Each row has a name. Each piece below is followed by the name of the row it came from, unless a question asks for something else. Each question is about the rows just above it. Places in a row count from 1.

repot: 8  0  8  -20  24  26  -11  11  20  14  27  22  17  -23  -6  10  -15  17  26  12  27  14  29  7  25  -16  27
Salof: -44  -19  -40  -31  20  -10  -26  -11  22  -9  4  -11  -48  -28  -53  -12  -24  -9  -42  13  29  -33  -32  10  -29  -40  -14
nanup: 12  -25  8  -18  -9  -11  -26  -11  22  8  9  9  23  -26  5  6  -20  13  34  -19  -11  13  30  -19  22  -11  10
naru: 12  -25  8  28  -9  25  -18  6  -14  8  9  9  23  -26  5  6  -20  13  34  -19  -11  13  30  -19  22  -11  10
sov: -9  -26  -4  -18  -11  21  -23  13  -7  18  8  -6  -5  -20  -8  15  -12  16  4  -31  -10  0  10  -34  7  -19  -7
mubif: 13  8  6  -26  34  -11  -25  9  -11  5  -14  10  -19  8  -9  25  8  23  28  -19  -18  30  -20  22  13  12  6
The rest of the row after -10  -26  -11  22: : -9  4  -11  -48  -28  -53  -12  -24  -9  -42  13  29  -33  -32  10  -29  -40  -14
Put 13  34  -19  -11  13  30  -19  22  -11  10  12  -25  8  28  -9  25  -18  6  -14  8  9  9  23  -26  5  6  -20 back in order: which row is it? : naru
-26  -25  -20  -19  -19  -18  -14  -11  -11  -9  5  6  6  8  8  9  9  10  12  13  13  22  23  25  28  30  34 is which row reordered? : naru
Where in the named rows is -34? : sov, 24

Zova: -19  20  5  31  3  5
Rasup: -17  -3  14  -15  8  -9
petuk: -16  15  0  38  4  10
Likeb: 26  -37  -1  -43  -9  -8
nelem: -20  28  -2  12  14  15
komin: -1  14  -4  16  -1  8
kima: -23  37  2  40  5  5
reva: 15  -25  -2  -24  -4  -2
geziv: -7  17  0  6  3  9
Row and place of 10 in the named rows: : petuk, 6
Shift each entry of -3  14  -15 by -1 times 1: : -4  13  -16

kozev: -37  7  -3  14  22  -11  33  -10  -16
mazis: -45  -2  16  -18  2  8  -1  -28  -15
begiv: -8  -5  -15  18  6  -6  -8  12  -9
Lon: -4  -29  3  -16  -22  -5  -12  -3  -7
bagi: -25  -7  32  -19  11  12  14  -51  7
Where in the named rows is 6? : begiv, 5
Where in the named rows is 11? : bagi, 5
Go on from 22  -11  33  -10 to the end of its row. : -16
-2 is at row and place : mazis, 2

gimo: -24  10  5  -18  -46  -37  26  18
zare: -33  12  -1  -26  -19  -26  18  7
fari: -20  0  -8  -22  -28  -32  15  26
nusa: -27  1  -5  -17  -23  -34  14  22
tam: -24  10  5  -18  -46  -16  14  18
vamab: -33  12  -1  -4  -19  -26  18  7
Move every entry of -5  -17  -23  -34 by +1 step of 1. : -4  -16  -22  -33
Put 18  14  -16  -46  -18  5  10  -24 back in order: which row is it? : tam

semo: 14  -9  -22  -16  10  -20  -22  -2  -22  -21  -19  13  10  6  17  -25  -15  -13  18  -21  14  -24  -3  -2  -23  13  -4  -15  -23  -19  14  -27  18  -21  12  18  -10  -31  -12  17  -27  -15  -30  -20  14  -9
Nele: -24  28  -15  23  -29  -30  -11  -26  -1  -1  13  -37  -29  -10  -17  -33  -29  -23  -24  -33  -39  -15  -25  -32  -26  -28  6  -15  -35  30  -7  -31  -17  -20  -42  -10  -26  -7  -2  -19  -20  -38  1  -18  -24  10
Ril: -39  -32  -16  -39  -38  30  -22  -31  -14  -9  2  -11  -37  -28  -36  25  31  -17  -38  22  -39  -28  -30  -36  28  -37  -18  18  23  -38  -33  -37  -37  -3  8  -35  -15  21  -37  -35  23  30  19  -9  -37  -19
kodo: -40  -24  -34  -6  -38  39  -12  -26  -1  -1  13  -7  -34  -24  -36  39  38  -9  -38  34  -38  -15  -25  -32  39  -33  -18  20  38  -27  -31  -25  -36  8  10  -36  -10  36  -32  -35  39  41  32  0  -34  -20
Nok: 7  1  -34  -7  5  -35  -31  -13  -13  -17  -22  13  6  14  20  -39  -30  -25  15  -37  14  -31  -14  7  -35  11  -8  -32  -40  -12  21  -26  18  -33  6  22  -25  -33  -9  20  -36  -29  -31  -34  16  -11
laru: 7  1  -34  -7  5  -35  -31  -13  -13  -17  -22  13  6  14  20  -39  -30  -25  15  -37  -24  -31  -14  7  -35  11  -8  -32  -40  -12  21  -26  18  -33  6  22  -24  -33  -9  20  -36  -29  -31  -34  16  -11
Regut: 7  1  -34  -7  5  -35  -31  -13  -13  -17  -22  13  6  14  20  -39  -30  -25  15  -37  -24  -31  -14  7  -35  11  -8  -32  -40  -12  21  -26  18  -33  6  22  -24  -33  -9  20  -36  -29  -31  -34  -32  -24
lam: 21  -32  35  -20  17  6  33  35  -34  -35  -30  -15  16  -14  -8  3  8  36  7  19  2  29  38  -26  -3  8  -28  20  10  -16  -18  11  -2  35  -13  -11  39  -17  -12  -7  -14  7  -19  37  1  -24
After -21  14  -24  -3, its row goes on with : -2  -23  13  -4  -15  -23  -19  14  -27  18  -21  12  18  -10  -31  -12  17  -27  -15  -30  -20  14  -9
37 is at row and place : lam, 44
After -12  -26  -1  -1  13, its row goes on with : -7  -34  -24  -36  39  38  -9  -38  34  -38  -15  -25  -32  39  -33  -18  20  38  -27  -31  -25  -36  8  10  -36  -10  36  -32  -35  39  41  32  0  -34  -20
After -38  -15  -25  -32, its row goes on with : 39  -33  -18  20  38  -27  -31  -25  -36  8  10  -36  -10  36  -32  -35  39  41  32  0  -34  -20
Go on from 32  0 to the end of its row. : -34  -20

bos: -7  -44  -36  8  9  11  -20  -49  -18  3  11  14  -41  -44  -45  9  -41  -42  10  7  -44  -16  3  -33  -45  3  7  1  -3  7
mit: 10  -17  -28  -6  -29  6  6  7  0  -26  -27  -25  10  9  15  5  4  -11  -9  -30  9  9  -28  -29  5  2  -25  3  -29  0
Tet: -13  7  16  0  11  -14  -3  -12  -2  15  10  10  -1  -14  -8  -14  -6  3  -1  11  -11  -12  10  11  1  -8  14  -10  10  0
dud: 10  -33  -49  -16  -44  7  8  9  1  -45  -41  -36  7  11  14  7  -3  -20  -18  -44  9  11  -42  -44  3  3  -45  4  -41  -7
Taf: -7  41  50  22  43  -5  -2  -7  3  50  42  45  -6  -7  -10  -5  8  29  26  43  -9  -9  43  44  0  3  49  0  43  13
garub: 3  -31  -46  -17  -47  1  3  3  -4  -44  -45  -3  6  3  11  0  -17  -26  -30  -47  5  5  -45  -46  4  -7  -43  -3  -45  -9
Moz: 11  -18  -26  -11  -25  11  3  9  -1  -25  -26  -18  -2  10  6  9  -6  -12  -12  -25  9  10  -24  -24  0  2  -25  7  -23  -8
Dilak: 7  -36  -49  -19  -51  6  3  6  -4  -50  -51  -41  7  8  13  5  -13  -29  -27  -52  10  9  -52  -50  1  -4  -49  0  -51  -11
gav: -5  25  35  13  40  -3  -2  -3  5  34  41  27  -3  -4  -10  -2  12  21  22  40  -5  -5  39  39  1  4  35  1  40  7
Bagin: 3  -13  -25  -5  -19  3  3  5  -2  -23  -17  -19  8  3  12  4  0  -9  -7  -20  4  5  -20  -20  4  -1  -21  0  -19  -1
Move every entry of 8  29  26 by +1 step of 1. : 9  30  27
Shift each entry of -14  -6  3 by +1 times 1: : -13  -5  4
which: 7  -36  -49  -19  -51  6  3  6  -4  -50  -51  -41  7  8  13  5  -13  -29  -27  -52  10  9  -52  -50  1  -4  -49  0  -51  -11 : Dilak
Shift each entry of 0  11  -14  -3 by -1 times 1: : -1  10  -15  -4
-41  7  8 with -1 step of 1 on every entry: : -42  6  7
Which row holds these entries in another order? 14  -49  3  -7  -3  -44  -16  -45  -20  10  -44  9  4  -41  -45  7  3  -44  -36  7  11  9  -42  11  1  8  -41  -18  -33  7 : dud

moloz: -14  6  -20  -16  -7  -21  8  20  -8  13  1  8  -38  5  8  1  21  -3  -5  14  10  9  25  5  -7  15  -10  -2  22  -15  13  20  4  -1  -4  9  -8
fila: 10  2  14  -3  -12  -1  1  -12  2  -8  4  -12  -7  -1  11  -1  31  -9  -16  11  -20  -11  6  30  -4  27  -27  -12  33  20  -7  9  -14  11  3  -4  24
zigat: 12  15  4  -11  5  -8  5  2  12  -17  21  -3  4  18  2  -11  -22  -2  -13  16  22  -1  17  15  14  35  -37  -6  20  -20  15  -16  3  -13  -13  -6  15
Libi: -2  -8  4  11  -7  2  8  -1  16  8  -5  -10  -12  0  28  -8  -4  9  -3  -9  -8  -8  -1  7  -7  -6  7  -2  -7  -3  -1  10  0  -6  3  12  -12
nufab: -17  5  -21  2  -6  -13  12  21  -6  15  -3  4  -37  0  27  3  20  -1  5  22  15  14  35  15  -11  16  -20  -2  17  -13  15  18  2  -16  -13  4  -8
zon: -12  2  -21  -19  -8  -22  -2  20  -15  20  -6  10  -37  1  4  3  30  -2  3  16  8  6  31  3  2  11  -10  -4  29  -14  10  18  -2  9  -6  -1  -6
gezo: -12  4  -22  -18  -6  -21  0  22  -14  18  -4  10  -35  4  5  6  27  -1  3  16  8  8  -20  1  -1  12  -8  -1  27  -12  10  18  0  9  -5  1  -8
pegir: 18  -6  10  -12  8  -8  -12  27  -5  -21  1  26  0  -1  4  16  12  6  -21  5  -18  22  8  4  27  -14  18  1  3  10  0  -35  -1  -1  -8  9  -4
rumok: 6  -11  -12  3  -21  -11  9  -24  -7  -12  6  -12  -4  -3  4  -1  22  -9  -12  20  -12  -15  -4  26  10  -2  -28  -7  49  15  -10  12  -14  12  -2  7  13
bafem: 15  5  8  -9  7  0  10  13  -12  11  -14  13  7  -1  14  6  8  8  -9  -3  11  -6  -14  15  14  -9  -15  -13  -4  12  -1  -11  -13  -11  10  0  9
fovag: -7  0  -25  -22  -1  -10  -3  18  -3  11  -5  10  -30  -3  -1  -8  23  -7  0  3  10  14  21  -1  6  6  -3  7  23  -7  4  24  -2  8  4  3  -6
15  18  2  -16  -13  4  -8  -17  5  -21  2  -6  -13  12  21  -6  15  -3  4  -37  0  27  3  20  -1  5  22  15  14  35  15  -11  16  -20  -2  17  -13 is which row reordered? : nufab
-21  0  22  -14  18  -4  10  -35  4  5  6  27  -1  3  16  8  8  -20  1  -1  12  -8  -1  27  -12  10  18  0  9  -5  1  -8  -12  4  -22  -18  -6 is which row reordered? : gezo
Shift each entry of -13 by -1 times 1: : -14
which: -17  5  -21  2  -6  -13  12  21  -6  15  -3  4  -37  0  27  3  20  -1  5  22  15  14  35  15  -11  16  -20  -2  17  -13  15  18  2  -16  -13  4  -8 : nufab
Which row holds these entries in another order? -8  -17  5  -21  2  -6  -13  12  21  -6  15  -3  4  -37  0  27  3  20  -1  5  22  15  14  35  15  -11  16  -20  -2  17  -13  15  18  2  -16  -13  4 : nufab
Go on from 0  28 to the end of its row. : -8  -4  9  -3  -9  -8  -8  -1  7  -7  -6  7  -2  -7  -3  -1  10  0  -6  3  12  -12
Shift each entry of 2 by -1 times 1: : 1

rovav: -3  -20  4  1  -2
vifa: 12  -27  -8  30  1
mato: 1  -26  -17  38  -12
Bofi: 1  12  -28  -8  30
kelos: 8  -27  -16  32  -3
Sot: 7  -27  -17  32  -4
Kaduf: 4  -26  -1  25  8
After 12  -28, its row goes on with : -8  30
30  1  12  -27  -8 is which row reordered? : vifa

timev: -31  -32  -17  3  8
gud: -30  3  -32  -17  8
fes: 24  42  -6  14  -10
gazi: -45  -27  -38  -38  4
ratev: -41  -31  -32  -37  3
babi: -47  -52  13  -5  35
Shift each entry of 24  42 by -1 times 1: : 23  41
Which row holds these entries in another order? 3  -17  -32  -31  8 : timev
After -47  -52  13, its row goes on with : -5  35
-32  -30  -17  3  8 is which row reordered? : gud
42  -6  14 with +1 step of 1 on every entry: : 43  -5  15

kas: 26  -25  -13  -24
mukuf: -9  35  0  4
sise: 30  8  -14  -25
patop: 35  23  -14  -31
Vazi: 4  7  -14  -7
Git: -44  -14  12  33
raf: -34  13  10  -13
tov: 23  -26  -9  -19
Tuto: 26  28  -11  -23
Put -14  -7  4  7 back in order: which row is it? : Vazi
Which row holds these entries in another order? 30  -14  8  -25 : sise
The rest of the row after 8  -14: : -25
Shift each entry of -13 by +1 times 1: : -12
The row with 26  28  -11  -23 is : Tuto

kom: 9  7  19  45  16  1  20  14  11
Tese: 0  2  12  29  10  0  8  6  1
Kose: 15  2  1  2  1  0  3  2  2
sisim: 12  8  13  32  12  0  18  13  10
gibif: 15  8  5  11  6  0  15  10  8
Shift each entry of 45  16  1  20 by +1 times 1: : 46  17  2  21
Row and place of 14 in the named rows: : kom, 8
Shift each entry of 14 by -1 times 1: : 13
Where in the named rows is 45? : kom, 4
Move every entry of 0 by -1 step of 1. : -1

vadal: 1  14  22  13  20  -8  -20  -10  17  16  -11  23  -3  -8  0  18  20  -4  13  14  -8  -12  18  24  23  -3  0
dof: -2  -21  -14  -8  -17  -5  -20  -11  -17  -19  5  -14  -5  -7  -5  -16  -17  -3  -14  -10  -6  0  -15  -25  -16  -12  -4
Zadak: -10  -4  -28  -3  29  -23  18  28  -18  -29  12  -22  -10  -12  -17  -3  -2  -20  -17  33  -1  -1  4  -13  -21  15  33
fof: 7  -7  40  37  10  -28  8  -26  6  -8  -12  41  -25  -33  -7  14  9  -14  24  19  -29  -18  31  7  39  -31  11
pab: 18  -17  4  15  -12  -10  -22  29  -13  -3  33  -18  27  -1  -4  -17  -20  -10  -29  12  -3  29  -28  -21  -23  -1  33
-5 with -1 step of 1 on every entry: : -6
After -10  -6  0  -15  -25, its row goes on with : -16  -12  -4
Put 33  -18  33  -10  -22  12  -28  -20  -29  -1  18  -10  -13  -12  -1  -3  29  -17  -17  27  -4  -21  15  -23  29  -3  4 back in order: which row is it? : pab
19 is at row and place : fof, 20
After -20  -11, its row goes on with : -17  -19  5  -14  -5  -7  -5  -16  -17  -3  -14  -10  -6  0  -15  -25  -16  -12  -4
which: 18  -17  4  15  -12  -10  -22  29  -13  -3  33  -18  27  -1  -4  -17  -20  -10  -29  12  -3  29  -28  -21  -23  -1  33 : pab
Move every entry of -3 by -1 step of 1. : -4

tefuz: 10  -24  27  -32
talod: 10  -24  49  28
gelor: 10  -24  27  -49
10  -24  49 with -1 step of 1 on every entry: : 9  -25  48
Move every entry of 10 by -1 step of 1. : 9
10  -24  27 with +1 step of 1 on every entry: : 11  -23  28
-49 is at row and place : gelor, 4
Move every entry of -24  27 by +1 step of 1. : -23  28
After 10  -24  49, its row goes on with : 28

